j684j597: [10  1 14 -1 -5  5 12 -5  3  2 -4 14 11  5 25 23  6 11 -4 -5 16 -6 -5 -8
 11 -9  5 29 -3]
j740j80: [-17  49  52   3 -34  18   5 -11 -14  -2 -21  46   0  12  18  22   6  21
 -54  -1  10 -11  19   3 -11 -35  17  77 -42]
j684j597: [ 12  -2  14   7  -6   3  11   9 -20   8 -11   9 -14  10   2 -11 -11   8
 -31  -2  -3  -9   3  13 -12 -11   9   0   6]
j684j597: [  0  18  13   5  -9   8   6   5 -16   2 -18   6  -8   5   9   6 -11   9
 -18  17   5   5 -10   7  -2  -8   3  -1  -4]
j684j597: [ 21 -21  15   7   3   2  27   3 -20  12   3  19  -4   8   7  -4  -3   2
 -31 -19   1 -28  14   9  -6 -13  20  16   9]
j684j597: [ -6  27  16  10 -22   4 -14  18 -29   2 -30  -2 -40  13 -23 -39 -27  14
 -51  23 -22  11   0  27 -36 -12  -4 -25  -5]
j684j597: [  8  -5   7   6   5   5  21   2 -18   6  -2   9   1   0  10   8  -5  -3
 -11   0   7 -11   0   5   4  -5  15   0   6]
j629j206: [ 23  -4   7   1  -8   5  -3  15   8  14  -9  -4 -11  14  18 -10   1  15
 -13 -35   2   8   8  16 -13 -14  -4  21  14]
j629j206: [ -7   5 -28  21   4   5 -23 -51  -3 -21  30 -11 -27 -27 -68 -17  26   5
 -42  -1 -38  14 -18  18 -12  -8 -36 -34 -42]
j114j528: [  3 -11   8   0  -6  -7   9 -22  -2 -13   7  18  10  -2  -5  17   6  14
 -13  31   2 -22 -21 -24  13  -1  -5   3 -15]
j114j528: [  8 -46   9 -11   7 -24  20  16  -3   6  11  16  14  12   1 -17 -10 -12
  10   0  -1 -49  26 -21  -2  13  26   5  25]
j114j528: [-13  20   3  -6  -2   7  -8   4  13   3  -3   0   8  -1  14   9   7  -7
  17 -19   8  13  17   3   1  -2   4  27  -6]
j740j80: [-26  42 -14 -13 -24   2 -66 -27  63 -22   6 -20   3  -7 -14   7  36  22
  24 -14  -8  51  -9 -12  -2  -3 -53  34 -42]
j740j80: [ 13 -10 -16   2   6  -1  -5  -1   8   0   3 -17  -5  -3  -2  -3   2   5
   8  -2  -2  14 -17   4   3   4 -16 -22   9]
j684j597: [ 18  -5   1 -20 -25 -10 -38  -5  65  -6   1  -7  14  16  24  10  28  39
  23 -25  10  18 -13 -26   5  -6 -40  52  -4]
j684j597: [-12  26   7  -8  -9   8  -6 -13  21 -10  -7   6  23  -4  29  43  12  10
  24  16  24  17 -20 -22  25  -1  -9  29 -18]
j629j206: [  5   9   5 -14 -16  -5 -19  17  26   0 -21 -11   7  15  28   8  -5  20
  26  13  14  20 -18 -16   6   4 -17   9  11]
j114j528: [ -6   9  -2   1  -1   3   4 -26   3 -16   2   6  16 -12   6  37   9   9
   9  38  13   3 -36 -23  27   4 -12  -5 -19]
j629j206: [ -5   5  -1  25  18  16  31 -17 -52   3  11  13 -18 -19 -29  -4  -5 -22
 -46   0 -14 -14   8  31  -7 -11  24 -26 -14]
j629j206: [ 10  -1  -2  13   4   9   7  -6 -15   6   5   0 -16  -4 -12  -9   4   0
 -29 -21 -10   2   5  23 -10 -12   1  -4  -4]
j114j528: [ -2  21 -11   7   9  16   2   5  -8   5 -10 -17  -5  -9  12  12  -5  -7
  12  -2   9  31 -13  18   7   0  -2 -19   5]
j114j528: [ 27   6 -11  25  15  22  19  27 -45  24 -21 -25 -42   0   0 -25 -26  -6
 -34 -20  -8  27  -7  59 -21 -13   8 -52  29]
j740j80: [-32  51  44 -11 -32  10 -12   3   7  -2 -21  34  10  14  23  16   4   8
 -15  -5  12  -2  33  -7 -10 -20  17  80 -33]
j629j206: [ 12   1 -16   8  -6   3 -25 -17  17  -5   9 -17 -19  -4 -22 -13  18  19
 -18 -20 -17  24 -14  14 -11 -10 -34  -6 -13]
j740j80: [-49  32  21 -17 -21  -6 -31 -16  28 -16  12  27  17   0 -18  -2  21  -8
   3 -13  -9 -12  49 -20 -13  -4   7  70 -45]
j629j206: [ 17 -19 -43  18  25  10  -9 -33  10  -1  38 -26 -16 -27 -37 -10  32  -9
  -8 -51 -22  22  -5  29  -2  -5 -26 -25  -9]
j114j528: [ 16  18  -3  20   3  21   8   9 -29  13 -16 -13 -32  -1  -1 -11 -11   5
 -36 -14  -6  26 -10  43 -15 -17  -2 -25   6]
j629j206: [-13 -18  -6   2  21  -4  21 -11 -15  -2  25  13  12 -14 -18   1   4 -31
   6  -4  -5 -30  24  -4   6   9  25  -4  -3]
j114j528: [-17 -28 -17 -26  22 -23   0  24  27   1  13 -13  37  -1  15   2  -6 -35
  84   3  14 -14  23 -33  19  39  18  -8  33]
j740j80: [-12  34 -23   0  -5  10 -30 -12  21 -15 -11 -31  -2 -13   1  20   6  13
  27  28   5  54 -46  -3  15   8 -40 -29 -14]
j740j80: [ 27 -25  -9   7   4  -2   2  -6   3   5  11  -6 -10   2  -7 -11   8  11
 -17 -22  -8  -4  -7   9  -5  -7 -12  -6   8]
j740j80: [-12 -20 -16  -7  12 -14 -10  -4  13  -5  22  -7   7  -7 -24 -16   6 -18
  23  -6 -13 -11  17 -10  -2  16   0 -10   2]
[ 20   0  -7  11   1  10  -3  -2  -1   8   0 -10 -18   0  -2  -9   7   9
 -21 -30  -6  16  -3  25 -10 -14 -11  -1   2] -> j629j206
[ 26 -22 -12  14  30   9  38  45 -45  31 -15 -21 -20   3  15 -23 -36 -27
   2 -16   4   2   9  41  -9   6  32 -56  56] -> j114j528
[ -7  26   9   3 -14  11 -12 -13   7  -4  -4   7  -4  -1   1   9  13  12
 -18 -11   0  13   2   6  -5 -15  -9  29 -24] -> j114j528
[  5 -36  -8 -14  19 -13  10  10  22  10  23   2  26   1  15   1  11 -23
  42 -39   9 -23  34 -14   9  13  19  25  23] -> j629j206
[-16   6   3 -10  -8  -6  -7 -28  22 -20   9  13  26  -8   3  33  17   9
  19  30  11  -6 -19 -37  24   6 -12  20 -26] -> j114j528
[-30  47  13  -2  -9  13  -1   4 -12  -7 -26   4   8  -3  19  27 -14  -3
  13  41  17  20 -14  -6  12   2   7   0 -15] -> j740j80
[ 13  -2 -10  14  -8   5 -15 -42  10 -13  20   1 -15 -11 -31   1  29  25
 -40 -11 -18   8 -23   6  -4 -18 -34   3 -33] -> j740j80
[ -8 -12  -8   6   8  -5   3 -24  -8 -10  22   7  -1 -13 -32  -5   9  -8
 -14   7 -15 -17   2  -4   0   3  -1 -12 -16] -> j740j80
[ 25  10  11   7 -23  11 -16 -16  19   1  -4   4 -15  10   7   3  22  40
 -41 -34  -3  17 -12  13 -11 -30 -28  41 -19] -> j740j80
[  0   3   2 -10  -7  -5  -9  10  16  -1 -10  -5   9   8  17   7  -3   8
  22   9  10   8  -8 -13   6   6  -6   6   8] -> j629j206
[ 18   2  -7   4  10  13  12  17  -3  15 -12 -16  -1   1  30  12  -6  -2
  15 -17  16  22 -10  16   8  -2   3  -8  23] -> j629j206
[-22  29 -26   6  -5   6 -35 -44  20 -28  13 -18  -4 -25 -35  16  24  11
   3  27 -13  37 -40  -7  11   3 -45 -24 -43] -> j740j80
[  2  15   0  10   0  12  11 -19 -12  -7  -6   3   2 -10   8  30   2   9
  -9  27  11  11 -35  -2  18  -5  -8 -12 -14] -> j114j528
[ 24  -3  11   7  -7   5  13  18 -18  12 -21  -1 -15  13  17  -5 -17  16
 -23   4   5   2 -14  14  -7 -10   2 -10  18] -> j684j597
[ 12 -15  -6  -2  -1  -7  -9   7   9   4   2  -9  -8   6  -6 -19   0   6
  -1 -13  -9   1   3   4 -10   1  -9  -6  11] -> j684j597
[-21   4   4  -1 -21 -14 -31 -32  11 -25  16  13 -10  -3 -53 -22  14  15
 -34  22 -31 -14   1 -16 -17  -4 -24   5 -41] -> j629j206
[ 12  15  -5  -4 -19   2 -30   3  27  -4 -17 -20 -10   9  10   0   4  31
   4   4   1  36 -30   0  -2  -5 -37  -2  -1] -> j629j206
[-22 -11   3   5  10  -6   7 -16 -18  -3  29  22  -4 -10 -44 -25   8 -28
 -27 -20 -25 -38  48   7 -19  -2  25  12 -20] -> j684j597

j169-j433: [ 15   2  21 -29  -2   5   1  -2 -25   6 -19 -15 -22  13   9   0   7 -17
   4 -15  24   8   0 -11  20 -18  17   0  -3]
j661-j538: [ -9  -1  12   8   8  12 -20  -9  12  11 -27  11 -23 -29   1   2  30  -4
  12 -19   3  17  -2 -21  14   0  41  26  10]
j814-j175: [ 10 -22 -23  10  12  -6  12  25   3 -18  -1  -2 -10  12   6  -5  18  -6
  -5  -4 -10  -1 -11  15  -5 -14  -1 -24 -18]
j811-j500: [ 22 -10  -2   7  26  -5  15   3 -13  -1 -14  -1  -3  -2  -5 -10  29 -12
 -19 -18 -15  -6   1  13  -3 -15  -1 -26 -21]
j169-j433: [  7  10   6 -38 -26   2 -14   1 -15   3  -6  -1  -6  -3  15  -6  -3   5
  -1  10  28 -19  14   6  18  10 -16  35  35]
j661-j538: [ -5  -3   7  -3   0  -4 -12  -7 -12  12 -65  57  -9 -22  32  -1  46 -30
  30 -13  11 -11   1 -19  17 -13   7  19  19]
j64-j541: [-40   1 -41  15 -14 -16  28  -2  21 -16  18   0 -11  26  15 -23 -18  22
  15  23 -30  -4  -5 -22 -18 -11  15 -14  -6]
j661-j538: [-19  15   6 -10  -8  -4  13 -35  -9  -5  -2   4 -16   2   2  -8  -7  18
   5  -1 -14  -5  10 -34  12  -1  41   1  -8]
j64-j541: [ -2  20  22 -18   6 -15  -5  -8 -25  -4  -6  12  46   4   5  20 -21 -25
  19  18  14 -10  11  -4   3   3 -35  -8  10]
j814-j175: [ 28 -17  20  20 -12  14 -16   1   1 -18   6  44  24 -31  -4  34   7   2
  -6 -11   0  -4 -10  18  21  18   3  -7 -27]
j811-j500: [  0  -7  -9  24 -21   8  14  -7  12  14  21  15  -1  11 -10   1 -24  22
 -13   0 -10  -5 -11  11 -22  13 -17  -9 -18]
j814-j175: [-14  26  12 -15  30 -19  28 -17 -17  34  -4 -34  14  25 -15 -27 -29  -4
  -3   9   4   2  22  -7 -37   3 -42 -11  13]
j64-j541: [-10   9  18 -22 -11   9 -42 -10  -7   0   5   4  -2   4 -17  50 -20  -4
  15   3  28  -2  -4  -4  10  29  -1  30  24]
j64-j541: [-28  14  -4 -27 -24  -7 -14 -15 -18  -1  -2  16  -6  40   5  35 -32 -12
  30  17  19 -18  -7 -18  -3   7 -14   9  19]
j811-j500: [-13 -24 -38  -1 -14  -5   0  27  24 -37  26  -5 -29  11   1  -2  -6  41
  -2  14  -1  -7  -4  14  -2  26   9  11   5]
j814-j175: [-14  -7 -11  21  21  -2 -14   3  19   9 -17  19  -3 -18 -10   5  20  -1
   6  -6  -7   1  -2   3 -17  16  -6  13  14]
j814-j175: [ 13   4  30 -27  32 -18   7  -5 -34 -19  -1  -9  20  11 -17  21 -16  -7
   2   0  18  -2  16   4   3  20 -18 -24 -14]
j169-j433: [ 15   4  35  18 -15  22  -4 -18   7  -4  16   4  14 -34  -5   9  -5  11
  -6 -13  -7  24  -4 -15  30  -3  48  -4 -31]
j661-j538: [-37  20  14 -19  30 -28 -16 -25 -10 -20 -11  20  24 -12 -16  27 -17  10
  28  19   5 -13  26 -21  -5  47  -8  16  26]
j814-j175: [-11   0   0   3   6 -28  35 -16 -22 -11  -5  40  25  26   2   6 -27   5
  13  13  -8 -25   7  -2 -22  16 -38 -38 -24]
j811-j500: [ 27  -2   0  33 -12  12  19 -14   0  40 -11  34  15 -19   1 -24  17  -2
 -33 -16 -23 -20  -2  24 -18 -11 -35 -11 -16]
j64-j541: [ 32  -7  33  14   8  18 -15  -6  10   2   0  15  13 -62 -19   0  20  26
 -29 -21   2   6  14  20  18  34  11  20  -7]
j169-j433: [-28   8  -3 -10  11 -12  -1  -3  10  -7 -22  -2 -13 -16  16 -22  15   6
  24   7   2   9  15 -29  10  -1  30  22  25]
j64-j541: [  2  12  25   8  21   0 -15   4   6  -4   7 -10  42 -27  -8  12  -6 -14
   9   7   3  22   6  -2   6   4  -3   0   4]
j661-j538: [-32  12  -1 -12 -16   0 -10 -34   0  -3 -13  21 -30  -5   3   6   1  21
  16  -1  -3 -11   7 -35  13  15  42  28  15]
j811-j500: [ 26 -15  -3  -4   0   4 -20  18   3 -28  -3  14   5 -40   5   2  36   9
 -17  -4   0 -15   9  25  27  13   7  18   8]
j64-j541: [  6 -28  -4   3  31 -12  15  32  16 -25  17 -21 -11   0 -20  -9  -9  36
 -10  -1  12  16   8  24 -15  40 -10  -8 -12]
j169-j433: [  9   7  -8 -36 -23   5 -18   2 -22   4   4 -14 -14  28   3  16  -7 -13
  -8   5  18 -24  -3  13   7  -6 -20  15  23]
j814-j175: [ 10  -3  47 -18  41  -5  -3   2 -27  19 -37  -7  -5  14 -15  23  -2 -33
  21 -23  43  27   0  -8  -4   8 -12 -12  -7]
j811-j500: [-21   6 -42   0   4 -22  14   2  -3  -7 -11   9   3  19  19 -18  14 -14
   8  18 -26 -27   2  -5 -16 -24 -17 -11  14]
j169-j433: [ -5  -3 -36 -18 -13 -12  -3  23   9 -28  13 -10  -1  -4  18 -22   9  19
  -7  26  -4 -24  13  17   6   5 -13  21  31]
j661-j538: [  0  -5   3 -12 -21  -6   5   4 -12  14 -19  37   3  13  15   1 -14   0
  14   8  28 -20   2  11 -10  19 -48  11  16]
j811-j500: [ -1   2 -16  16   3  -2  13 -12  -7  10 -16  14  -3   8  10  -9  23 -22
  -3  -9 -29 -11  -9  -9  -6 -35   8 -22 -15]
j661-j538: [ -1   1 -15  15 -18  19   0   5  20  -1  46 -45 -12  19 -12   3 -21   8
 -16   1 -17  21 -21  -1  -2 -22  28 -11 -19]
j661-j538: [-19   3  12 -15  16 -15  10  -1  -1 -16   8 -16  -3  12  -9   2 -28  19
  17  10  16  15  12 -15  -4  25   7  -2   0]
j814-j175: [-30  28  28 -10  -3   9 -20 -35  -2  24 -14  -3  -8  -3  -5  17 -14 -11
  28  -4  12  20   1 -45   9  -2  35  24  17]
j811-j500: [-26  19 -11 -14  12 -17  -4 -17   4   2   0  -3   6 -13  -9 -16  -4  25
  -4  18  -8 -22  28  -3 -14  30 -16  29  38]
j814-j175: [-47   5 -32 -18   8 -29   2 -12  -5 -41  -5  11 -18  25   9  12  -2   8
  31  21 -17 -20   5 -33   1   4  28  -4  10]
j814-j175: [  2 -14 -11 -31 -23  -6   8  18 -14 -14 -13   6 -29  28  27  -7   0   2
  14   5  28 -11  -2   1  13  -3  -4   7   9]
j169-j433: [-63  17 -36  15  14 -15 -31  -8  34  -3   6   6   8  -5 -13  17  -8   7
  29  29 -21  -6   2 -20 -28  24  -2  32  47]
j661-j538: [ -2  -9 -11   1 -19  19 -13   1  21   6  20 -16 -39  -2 -16  -1  -4  35
 -19  -7   4   4  -5   8  -1  22  20  29   9]
j811-j500: [ 12  -9   5  20  -4  12   0 -16  10   2  18  14  -5 -19 -26   7  -2  34
 -29 -14 -15  -8   1  16  -6  29   6   1 -20]
j811-j500: [ 12 -24 -48  14   2  -7  15  23   1 -21 -21  15 -23   7  30 -23  57 -21
  -8  -8 -33 -20 -15   9   7 -48  16 -25 -15]
j661-j538: [ 25 -14  17  -2  22   2  16  13   2   3  -1 -21 -11 -16 -12 -26   9  21
 -23 -16  12  15  13  18  -1  16  -1  -1 -11]
j811-j500: [-20  14  -5  -7 -16   1 -31 -13   3 -23   2  16  10 -18  10  25   7  -6
  18  14  -9 -10   0 -20  26  -2  31  22  20]
j64-j541: [ 23 -15 -19  -1  30 -11   8  31  -6  -8  -1 -21   7   9  -4 -11  21 -16
 -19  -2  -5  -7   1  33 -14 -11 -33 -21  -3]
j169-j433: [-12   9 -44  20 -31  17 -29  -3  26   2  46 -12   4   6 -14  19 -10   7
 -23  17 -35 -21 -19  17 -13  -7  -5  15  16]
j169-j433: [  2   1  -2 -10 -16 -15   1  -8 -16 -45  24  30  34   0   2  27 -22  17
   1  23  -9 -32   9   9  13  25 -13 -15 -13]
j64-j541: [-17   5  31  -7 -17   1  20 -25   8  -9  11   6 -15 -13  -2 -14 -34  54
  11   1  14  19  18 -31  14  37  40  13 -13]
j169-j433: [  2   0  23 -25  21  -2 -12   8 -15  -1 -16 -21 -12  11  -6  17   0 -20
  17  -9  31  20   1  -9   9   2   8   3   6]
j64-j541: [-14  17  17 -19  -8  -2 -18  -8 -21  13 -14   9  14  27   7  35 -22 -39
  34   9  25   2 -10 -18   1 -10 -18   1  14]
j64-j541: [ 12   7  17  11  30  -6 -15  15  -1  -1  -2  -3  54 -23  -5  14   5 -33
   6   7   0  11   3  13  -2  -6 -29 -11   4]
j169-j433: [  6 -13 -34 -10   6  -8  24  22  -3 -10 -10 -28 -35  22  22 -38  32  -9
  -9  -4 -13  -3  -3   1   3 -42  17 -15  -4]
j814-j175: [  6 -10  28 -13   7   4 -20   3 -12  -3 -25  19 -10  -5  -1  30   8 -14
  20 -15  32  11  -5  -6  17  15   9   9   1]
j661-j538: [-12 -13 -36   3 -12  11 -39  29  30 -13  36 -21 -16  11 -20  31 -11  14
  -6  14   5  -2 -17  27 -12  24 -11  28  28]
[-26  12  -2  -3   0  -3 -50   3   3  -6   9  13  32  10 -13  64 -24 -29
  32  22  14  -3 -14  -1  -8  19 -28  16  31] -> j64-j541
[-30   3 -15  -4  26 -16 -13   8   8  10 -15  -1  -2  13 -10   8  -4  -9
  20  11  10  -1   3   0 -30  19 -31  15  34] -> j169-j433
[ -6 -20 -22 -14   8  -5 -16  31  16 -25  19 -22 -24   9 -15   9  -6  28
  -4  10  18  -1   2  24  -7  37 -10  21  21] -> j661-j538
[ -6   8   2  41  33  -8   9 -23   5 -14  22   7  42 -13 -27  19  -5  -4
  -9   0 -51   3  -3  -7 -15  -3  12 -45 -41] -> j814-j175
[-26   3 -12  21  16  -9  -3 -13   8 -17  11   9  10   9 -13  27  -8  -5
  14   6 -27   2 -10 -18 -10   0  19 -22 -17] -> j169-j433
[-10   0   3  -8  16  -2  -1 -11   5 -15  -4 -13 -26 -16  -8  -8  16  21
  -3 -10  -7   8  12 -17  13  10  47  11   0] -> j661-j538
[-21  34  18   0 -13 -12   2 -28 -13   2  -4  27  55  -7  20   8 -24 -23
  30  25  -9  -7   8 -31   7 -16 -10  -8   6] -> j64-j541
[  9  11  -9   2   9 -10   5  -5   1 -18  35 -14  36 -19 -18  -9 -10  25
 -33  18 -27 -23  21  24  -8  20 -23  -5   1] -> j814-j175
[ 48  -4  34  16  20   1  12  11 -18  37 -31  28  49 -29   3 -16  18 -30
 -18 -15  14  -4   9  38 -13  -1 -71 -15  -7] -> j661-j538
[-25  12  -4 -24   2 -10   1   7   6  11 -12 -26 -15   8  12 -27  -8   5
  19  15  22  10  14 -16  -6   3  -5  29  39] -> j811-j500
[-14   0 -35  -7  -2 -23 -12  13  -4 -45  11  19  27   7  13  20   4 -10
  13  30 -18 -33   1   8   4  -1 -17  -8  13] -> j811-j500
[ 31   2  24 -14 -16  32 -38  11  -4  21  24 -36  -2   5 -24  34 -15 -15
 -20 -12  31  15 -15  26  10   3 -11  19   9] -> j169-j433
[ -2  23   2   2  -7  -1  -3 -20  -3  -3   8   1  30 -24   7  -9   5  -4
  -7  11 -25 -11  12 -10  13 -16  10   3   6] -> j64-j541
[  8  -1   3   6  10  22 -29  13   8  38   8 -35 -13  19 -30  26  -7 -25
 -10 -14  17  20 -22  19 -23  -3 -22  10  12] -> j169-j433
[ 13 -11  26   9   3  16 -11   8  12  33 -22  13 -10 -26  -7  -5   9   6
  -1 -20  30  18   1  12  -5  25 -14  28  12] -> j661-j538
[ -8   1   4  40  16  -1 -22   8  28  -8  10  27  55 -42 -10  21   0  -5
  11  12 -16   9  -2   9  -9  19 -17   2   3] -> j64-j541
[ 24  -4  26  15 -23  18  -6 -26  -7  21 -24  63   7 -43   3   4  20  11
 -15 -22   1 -21   5   9  15  20  -4  17  -8] -> j64-j541
[ -6   0  23   7 -14  15  11  -5   5  26  11 -17 -15  29  -9   8 -40   1
  12  -9  22  35 -17 -17 -11  -3   8 -10 -20] -> j811-j500
[ -5  13  -3 -28 -17   7 -39  -2 -11   4  16 -11   3  19 -14  41 -22 -10
   1  13  21 -18  -4  13  -1  17 -27  27  34] -> j169-j433
[ 11 -11   7 -14 -13   5  -2  13  -7   3 -14   7 -15   7  12   1   3  -4
   7  -6  26   2  -4   5  10   1  -6   9   4] -> j814-j175
[-31   0 -31  20   0  -7 -18   5  31 -25  31   6  14  -8 -13  18 -14  22
   7  24 -23  -6  -3   2 -13  25   1  10  13] -> j64-j541
[-12  -1  -8  -1   3  -2   8   9   2   5  -2 -20 -13  26   7  -5  -6 -15
  15   1   4  16 -11 -13  -7 -22   7 -11  -2] -> j64-j541
[ -1   6  -4   7 -32  15  12 -16   2  13  15  -7 -15  15   6  -8 -13   6
  -8  -3 -12   2 -12 -13   4 -23  22  -6 -16] -> j661-j538
[  6   6 -19  10 -39   4  17 -15   0  44  -8  41   7  -2  12 -33  -5  18
 -24   7  -8 -44   8  26 -29  11 -65  20  21] -> j169-j433
[-10  27  14 -35  22 -13  10 -15 -22  -1  11 -55   3  22 -12  -9 -23  -4
  -1   9   4   7  19 -19  -1  -9   7  -8   8] -> j814-j175
